Below is a small trained network, with its code and all its weights. Each question gives an input and a class and asks what happens when units are switched off, that is, made to give their printed mean instead of their output.

import numpy as np


def w(rows, s, z=0):
    codes = np.array(rows[::2]) - 128.0
    scale = np.full(codes.shape[1], s)
    scale[-1] = z or s
    return codes * scale


def norm(h):
    return h / np.sqrt((h * h).mean(-1, keepdims=True) + 1e-5)


def f(y):
    return np.maximum(y, 0)


def log_softmax(a):
    a = a - a.max(-1, keepdims=True)
    return a - np.log(np.exp(a).sum(-1, keepdims=True))


def net(x, mask):
    res = np.array(x, float).reshape(1, 5) / 4 @ E
    u = 0
    for l in range(2):
        y = f(norm(res) @ A[l][:, :-1].T + A[l][:, -1])
        res = res + np.where(mask[u : u + 12], y, B[l][:, -1]) @ B[l][:, :-1]
        u += 12
    return log_softmax(norm(res)[-1] @ U[:, :-1].T + U[:, -1])


A, B = {}, {}
E = w([
[122,72,206,221,140,209,180,126,151],'x0',
[119,84,110,94,144,186,2,146,141],'x1',
[114,109,94,157,139,141,142,123,96],'x2',
[232,40,104,154,166,50,147,189,140],'x3',
[154,166,133,141,112,136,110,144,137],'x4',
],0.0097)
A[0] = w([
[132,79,156,120,122,157,68,134,80,57],'0.n0',
[146,68,215,173,124,213,131,142,128,25],'0.n1',
[128,152,196,178,126,138,253,134,147,136],'0.n2',
[213,53,122,142,170,69,84,148,131,2],'0.n3',
[121,89,118,122,125,145,159,135,119,88],'0.n4',
[91,126,140,100,122,91,125,109,117,118],'0.n5',
[112,121,49,89,125,113,48,134,138,92],'0.n6',
[109,137,84,172,169,122,129,119,123,140],'0.n7',
[115,154,201,122,182,181,162,111,116,134],'0.n8',
[126,204,104,110,118,43,223,120,93,231],'0.n9',
[207,53,112,138,107,83,131,174,142,169],'0.n10',
[214,65,143,166,140,69,153,169,134,187],'0.n11',
],0.011,0.0028)
B[0] = w([
[142,167,151,88,147,90,75,126,193,165],'0.n0',
[100,120,86,124,162,113,108,110,219,206],'0.n1',
[131,94,160,131,93,142,203,112,56,240],'0.n2',
[103,78,107,220,24,82,86,153,96,210],'0.n3',
[138,173,148,142,104,149,123,114,151,145],'0.n4',
[180,206,134,146,107,178,118,137,141,156],'0.n5',
[107,133,203,109,133,141,200,119,59,205],'0.n6',
[164,167,161,90,96,111,122,127,166,145],'0.n7',
[156,146,118,170,77,112,113,183,117,188],'0.n8',
[115,131,77,147,162,138,48,151,240,246],'0.n9',
[207,138,114,189,241,139,154,187,95,222],'0.n10',
[115,157,155,47,190,169,127,8,93,235],'0.n11',
],0.014,0.011)
A[1] = w([
[210,56,109,89,154,100,111,143,58,129],'1.n0',
[76,94,46,107,91,133,66,176,248,135],'1.n1',
[147,146,148,100,112,96,113,115,67,156],'1.n2',
[109,64,147,193,97,160,119,117,152,118],'1.n3',
[146,76,29,144,221,117,47,134,199,49],'1.n4',
[144,98,136,172,40,73,140,152,68,39],'1.n5',
[146,101,78,71,144,66,101,215,128,154],'1.n6',
[177,205,41,140,138,100,150,139,138,101],'1.n7',
[124,96,117,154,89,104,149,169,89,45],'1.n8',
[89,123,129,96,118,150,139,101,206,136],'1.n9',
[98,136,143,126,95,151,103,130,117,214],'1.n10',
[125,92,78,94,33,113,175,114,118,1],'1.n11',
],0.015,0.0022)
B[1] = w([
[103,134,92,120,55,177,176,142,213,197],'1.n0',
[106,83,52,133,114,236,201,120,139,222],'1.n1',
[111,152,153,111,157,149,107,134,68,167],'1.n2',
[138,153,119,88,147,83,75,131,132,175],'1.n3',
[122,159,200,93,152,6,64,120,101,253],'1.n4',
[177,166,134,163,75,124,125,172,131,168],'1.n5',
[193,161,132,208,115,136,161,108,112,154],'1.n6',
[93,52,142,108,127,120,93,126,148,174],'1.n7',
[161,137,154,146,79,129,122,134,112,151],'1.n8',
[136,118,98,166,79,140,137,174,103,180],'1.n9',
[126,80,118,100,163,91,149,122,131,165],'1.n10',
[174,188,159,155,114,145,85,183,121,145],'1.n11',
],0.02,0.015)
U = w([
[54,63,49,123,97,180,105,144,186,162],'0',
[179,171,176,187,40,143,133,168,124,252],'1',
[139,111,176,148,179,6,54,78,185,104],'2',
[172,100,171,169,195,167,211,23,132,9],'3',
[72,147,197,57,152,176,119,120,47,25],'4',
],0.015,0.002)

Each question gives the input, the list of numbers given to net, and the class t.
The units are the neurons (one row each of A and B). Each row of codes is followed by its name. A weight is (code - 128) times the scale printed after its matrix; where a second scale follows, it is the last column's (A, B and U).
mask holds one flag per neuron, layer by layer. A switched-off neuron (its flag False) gives its mean, the last column of its row in B, instead of its output. The means were averaged over made-up inputs and are rounded, as every weight is.
A unit's drop is (log p(t) with every unit on - log p(t) with that unit switched off) / (log p(t) with every unit on - log p(t) with every unit switched off).
The circuit of an input: a set's keep is (log p(t) with only the set's units on - log p(t) with every unit switched off) / (log p(t) with every unit on - log p(t) with every unit switched off). Starting from the 12 units with the biggest drops (on a tie, the unit counted first), units are removed one at a time, each time the one whose removal leaves the highest keep (on an exact tie, the one counted first), for as long as the keep stays at least 0.8.
units of the circuit, in order: the units of the circuit, biggest drop first
most important unit: the unit with the biggest drop
k most important neurons: the k neurons with the biggest drops, biggest first
top k neurons in layer l: the k neurons of layer l with the biggest drops, biggest first
drop of u: that unit's drop, to one decimal
input [0,-1,7,2,0], class 2: 3 most important neurons -> 0.n6, 1.n1, 0.n10
input [8,-6,8,6,6], class 3: 2 most important neurons -> 0.n11, 0.n2
input [-2,-3,6,1,3], class 2: units of the circuit, in order -> 1.n4, 0.n9
input [1,-7,-6,1,5], class 3: most important unit -> 0.n2
input [-4,-5,-6,-2,7], class 0: 2 most important neurons -> 1.n1, 0.n10
input [1,-6,1,3,5], class 3: 4 most important neurons -> 0.n2, 0.n11, 0.n1, 1.n4
input [-7,1,3,7,-6], class 1: 4 most important neurons -> 0.n3, 0.n1, 0.n6, 1.n0
input [0,-6,5,2,-6], class 2: 2 most important neurons -> 0.n9, 0.n6
input [-3,-7,-6,-4,5], class 0: units of the circuit, in order -> 0.n9, 1.n1
input [-1,0,8,-6,-2], class 0: top 2 neurons in layer 0 -> 0.n2, 0.n11
input [1,-2,0,-8,-4], class 1: units of the circuit, in order -> 1.n4, 1.n1
input [3,-5,-2,6,7], class 3: 2 most important neurons -> 0.n11, 0.n2
input [0,3,6,7,-2], class 1: 3 most important neurons -> 0.n9, 0.n3, 0.n1
input [4,6,-7,3,6], class 2: most important unit -> 1.n4
input [-7,3,-8,-1,7], class 4: 3 most important neurons -> 0.n6, 0.n3, 1.n4
input [-6,-1,-8,-4,-2], class 0: top 2 neurons in layer 0 -> 0.n10, 0.n9
input [-4,6,-8,-3,7], class 4: 2 most important neurons -> 0.n9, 0.n6
input [8,-1,3,1,-1], class 3: 2 most important neurons -> 0.n2, 0.n9
input [1,-5,8,-6,-8], class 1: 2 most important neurons -> 0.n2, 0.n1
input [5,-1,0,7,3], class 3: units of the circuit, in order -> 0.n11
input [1,-3,-1,1,-7], class 3: 2 most important neurons -> 0.n2, 1.n4
input [-2,4,-7,7,1], class 1: 2 most important neurons -> 0.n3, 0.n9
input [-1,8,4,5,-8], class 1: top 3 neurons in layer 0 -> 0.n9, 0.n3, 0.n6
input [-4,-8,5,3,7], class 2: 2 most important neurons -> 0.n9, 1.n4
input [-3,8,-4,-5,-2], class 4: top 2 neurons in layer 0 -> 0.n6, 0.n9
input [2,-4,-2,7,-2], class 3: top 2 neurons in layer 0 -> 0.n11, 0.n2
input [-3,-7,8,-5,-3], class 0: units of the circuit, in order -> 0.n9
input [7,1,-8,-1,-6], class 0: top 2 neurons in layer 0 -> 0.n1, 0.n10
input [5,-4,0,2,7], class 3: drop of 0.n2 -> 1.1
input [-4,-5,-6,-8,-8], class 0: drop of 0.n3 -> 0.0
